[[-38.0 -17.7 -30.7 -30.2   3.7 -17.2 -80.5  -3.5]
 [-25.4  28.2  47.6 -45.7 -38.0 -31.1  12.0  25.4]
 [-51.6  28.8 -49.2 -17.9  -6.3 -17.1 -48.6  -4.9]]
=>
[[-25.4  28.2  47.6 -45.7 -38.0 -31.1  12.0  25.4]
 [-38.0 -17.7 -30.7 -30.2   3.7 -17.2 -80.5  -3.5]
 [-51.6  28.8 -49.2 -17.9  -6.3 -17.1 -48.6  -4.9]]

[[ 62.1  23.3  -7.2]
 [-23.7  62.9   1.6]
 [ 56.5  27.6  24.3]
 [ 47.7  28.9 -37.0]
 [  7.8  47.4 -47.7]
 [-18.7  61.6  20.2]
 [ 60.3  25.3  14.9]
 [ 38.5  36.4  41.8]
 [-15.0  58.0 -30.6]
 [-19.9  61.9  17.6]]
=>
[[ 38.5  36.4  41.8]
 [ 56.5  27.6  24.3]
 [-18.7  61.6  20.2]
 [-19.9  61.9  17.6]
 [ 60.3  25.3  14.9]
 [-23.7  62.9   1.6]
 [ 62.1  23.3  -7.2]
 [-15.0  58.0 -30.6]
 [ 47.7  28.9 -37.0]
 [  7.8  47.4 -47.7]]

[[-60.6  59.6   5.4  41.3  59.8]
 [-51.1 -13.5  86.9  58.6   6.0]]
=>
[[-51.1 -13.5  86.9  58.6   6.0]
 [-60.6  59.6   5.4  41.3  59.8]]

[[ 57.0  -4.0   2.0 -41.0  70.1 -10.8   0.0  15.2   0.0   0.0  48.9  25.3
   -1.4  -4.5]
 [ 42.6   0.0   0.0 -27.2   8.6  42.6  58.3 -16.5  -7.7  21.3   2.1  64.1
    0.0  45.7]
 [ 61.6  -1.5  22.6 -56.7 -14.1  55.7   0.0   0.0  14.6  28.3   0.0  61.7
    2.8  52.7]
 [ 64.6 -14.1  31.5 -26.4  15.9  36.9  20.3  -5.8  -8.9   0.7   0.0  71.1
    0.0   0.0]
 [  0.0   0.0  13.2   0.0  13.4   0.0   0.0   0.0  55.5  26.5  38.4  62.6
   12.1 -45.6]
 [ 52.4 -13.1  19.9 -73.2   8.4   9.1  51.3   0.0   4.2   0.0  16.1  37.1
  -52.5   0.0]]
=>
[[ 64.6 -14.1  31.5 -26.4  15.9  36.9  20.3  -5.8  -8.9   0.7   0.0  71.1
    0.0   0.0]
 [ 61.6  -1.5  22.6 -56.7 -14.1  55.7   0.0   0.0  14.6  28.3   0.0  61.7
    2.8  52.7]
 [ 52.4 -13.1  19.9 -73.2   8.4   9.1  51.3   0.0   4.2   0.0  16.1  37.1
  -52.5   0.0]
 [  0.0   0.0  13.2   0.0  13.4   0.0   0.0   0.0  55.5  26.5  38.4  62.6
   12.1 -45.6]
 [ 57.0  -4.0   2.0 -41.0  70.1 -10.8   0.0  15.2   0.0   0.0  48.9  25.3
   -1.4  -4.5]
 [ 42.6   0.0   0.0 -27.2   8.6  42.6  58.3 -16.5  -7.7  21.3   2.1  64.1
    0.0  45.7]]

[[-40.0 -23.8  64.3 -69.9 -45.1  79.3  50.3   0.1]
 [-30.3  28.3 -26.9   7.1 -74.4 -45.5  39.9 -14.1]
 [ 41.0  54.0 -60.9  -6.8  40.8 -65.6 -27.8  75.4]
 [-18.0  11.2  65.0 -11.6 -25.7 -71.9  49.9 -73.9]
 [-81.6   1.4  -6.7  52.3  25.6 -72.8 -57.6  75.1]
 [-65.3  59.4 -14.1  64.5 -66.6 -51.0 -37.5 -62.5]
 [ 30.3 -44.0  -1.7 -31.8  -6.3  37.0   0.1  52.8]
 [-71.6  80.7  55.7  49.9  34.0  -8.8 -12.9  -9.6]
 [  5.2 -61.8 -80.2  64.8  -0.8  12.6  15.6  56.3]]
=>
[[-18.0  11.2  65.0 -11.6 -25.7 -71.9  49.9 -73.9]
 [-40.0 -23.8  64.3 -69.9 -45.1  79.3  50.3   0.1]
 [-71.6  80.7  55.7  49.9  34.0  -8.8 -12.9  -9.6]
 [ 30.3 -44.0  -1.7 -31.8  -6.3  37.0   0.1  52.8]
 [-81.6   1.4  -6.7  52.3  25.6 -72.8 -57.6  75.1]
 [-65.3  59.4 -14.1  64.5 -66.6 -51.0 -37.5 -62.5]
 [-30.3  28.3 -26.9   7.1 -74.4 -45.5  39.9 -14.1]
 [ 41.0  54.0 -60.9  -6.8  40.8 -65.6 -27.8  75.4]
 [  5.2 -61.8 -80.2  64.8  -0.8  12.6  15.6  56.3]]

[[-11.4  -5.6  16.0 -18.3   6.7  -8.2  15.7 -22.0 -10.8  -0.1 -12.0  33.5
  -12.1]
 [ 39.1   8.2 -43.3 -41.0 -30.6 -39.3 -29.5  81.4  -8.2  68.2  27.9  61.9
    2.9]
 [ -8.3  -5.9  22.9  -9.1  20.6  -7.3  15.4 -32.1   4.8 -12.2 -22.9  33.6
  -21.4]]
=>
[[ -8.3  -5.9  22.9  -9.1  20.6  -7.3  15.4 -32.1   4.8 -12.2 -22.9  33.6
  -21.4]
 [-11.4  -5.6  16.0 -18.3   6.7  -8.2  15.7 -22.0 -10.8  -0.1 -12.0  33.5
  -12.1]
 [ 39.1   8.2 -43.3 -41.0 -30.6 -39.3 -29.5  81.4  -8.2  68.2  27.9  61.9
    2.9]]
